Below are the code and all the weights of a small trained network. Each question names an input and a class and asks about switching units off, where a switched-off unit gives its printed mean instead of its output.

import numpy as np


def w(rows, s, z=0):
    codes = np.array(rows[::2]) - 128.0
    scale = np.full(codes.shape[1], s)
    scale[-1] = z or s
    return codes * scale


def norm(h):
    return h / np.sqrt((h * h).mean(-1, keepdims=True) + 1e-5)


def f(y):
    return y / 2 * (1 + np.tanh(0.7978845608 * (y + 0.044715 * y**3)))


def log_softmax(a):
    a = a - a.max(-1, keepdims=True)
    return a - np.log(np.exp(a).sum(-1, keepdims=True))


def net(x, mask):
    res = np.array(x, float).reshape(1, 8) / 4 @ E
    u = 0
    for l in range(3):
        y = f(norm(res) @ A[l][:, :-1].T + A[l][:, -1])
        res = res + np.where(mask[u : u + 4], y, B[l][:, -1]) @ B[l][:, :-1]
        u += 4
    return log_softmax(norm(res)[-1] @ U[:, :-1].T + U[:, -1])


A, B = {}, {}
E = w([
[119,112,126],'x0',
[133,140,128],'x1',
[133,140,130],'x2',
[136,140,129],'x3',
[135,143,130],'x4',
[119,114,126],'x5',
[2,158,51],'x6',
[204,156,38],'x7',
],0.0072)
A[0] = w([
[156,186,114,191],'0.n0',
[207,118,34,253],'0.n1',
[253,59,130,150],'0.n2',
[175,71,193,48],'0.n3',
],0.016,0.003)
B[0] = w([
[117,71,158,161],'0.n0',
[168,157,65,238],'0.n1',
[103,4,88,252],'0.n2',
[171,203,165,186],'0.n3',
],0.016,0.011)
A[1] = w([
[74,252,77,254],'1.n0',
[52,253,129,57],'1.n1',
[34,29,173,68],'1.n2',
[203,147,255,88],'1.n3',
],0.012,0.0046)
B[1] = w([
[205,191,97,253],'1.n0',
[8,55,156,180],'1.n1',
[147,196,190,201],'1.n2',
[164,1,134,185],'1.n3',
],0.015,0.0059)
A[2] = w([
[188,109,94,211],'2.n0',
[119,68,228,3],'2.n1',
[4,212,209,75],'2.n2',
[199,141,147,167],'2.n3',
],0.018,0.0041)
B[2] = w([
[90,151,154,255],'2.n0',
[76,100,212,181],'2.n1',
[190,251,235,227],'2.n2',
[8,156,98,172],'2.n3',
],0.015,0.0094)
U = w([
[111,47,249,92],'0',
[145,46,80,188],'1',
[146,179,223,210],'2',
[147,181,52,1],'3',
],0.019,0.0025)

Each question gives the input, the list of numbers given to net, and the class t.
The units are the neurons (one row each of A and B). Each row of codes is followed by its name. A weight is (code - 128) times the scale printed after its matrix; where a second scale follows, it is the last column's (A, B and U).
mask holds one flag per neuron, layer by layer. A switched-off neuron (its flag False) gives its mean, the last column of its row in B, instead of its output. The means were averaged over made-up inputs and are rounded, as every weight is.
A unit's drop is (log p(t) with every unit on - log p(t) with that unit switched off) / (log p(t) with every unit on - log p(t) with every unit switched off).
The circuit of an input: a set's keep is (log p(t) with only the set's units on - log p(t) with every unit switched off) / (log p(t) with every unit on - log p(t) with every unit switched off). Starting from all 12 units, units are removed one at a time, each time the one whose removal leaves the highest keep (on an exact tie, the one counted first), for as long as the keep stays at least 0.8.
circuit, biggest first: the units of the circuit, biggest drop first
unit that matters most: the unit with the biggest drop
top k neurons: the k neurons with the biggest drops, biggest first
k most important neurons of layer l: the k neurons of layer l with the biggest drops, biggest first
drop when u is switched off: that unit's drop, to one decimal
input [0,-5,1,4,0,6,0,-1], class 0: top 4 neurons => (0.n1; 1.n3; 0.n2; 1.n1)
input [1,3,3,8,-4,2,6,1], class 3: unit that matters most => 1.n0
input [-3,-3,-5,3,-5,4,3,2], class 3: top 2 neurons => (0.n2; 2.n2)
input [-5,7,2,3,-7,-8,-3,0], class 0: 2 most important neurons of layer 0 => (0.n0; 0.n1)
input [6,-4,-6,3,-5,8,1,1], class 3: top 3 neurons => (0.n2; 0.n0; 2.n2)
input [1,1,-6,-6,-5,-2,1,-4], class 2: top 2 neurons => (0.n3; 0.n1)
input [-5,-5,3,7,6,-4,2,4], class 3: top 3 neurons => (0.n2; 2.n2; 0.n1)
input [3,3,-1,6,7,1,0,-4], class 0: top 3 neurons => (0.n1; 1.n3; 0.n2)
input [2,-6,-3,-7,1,-6,0,0], class 0: top 2 neurons => (0.n1; 0.n2)
input [-1,-3,6,5,-8,-7,-1,-1], class 0: 2 most important neurons of layer 0 => (0.n1; 0.n3)
input [-4,3,7,-1,-3,0,1,3], class 3: top 2 neurons => (0.n2; 0.n1)
input [-5,6,5,-5,1,3,0,-3], class 0: top 2 neurons => (0.n1; 1.n3)
input [6,1,-3,-4,-4,6,3,-4], class 2: drop when 0.n1 is switched off => 2.0
input [6,-8,3,2,7,4,-7,4], class 1: drop when 0.n2 is switched off => 0.6
input [-6,-3,-7,5,1,2,-6,4], class 1: drop when 0.n2 is switched off => 0.5
input [3,-5,-5,1,-8,2,-5,4], class 1: circuit, biggest first => (0.n2)
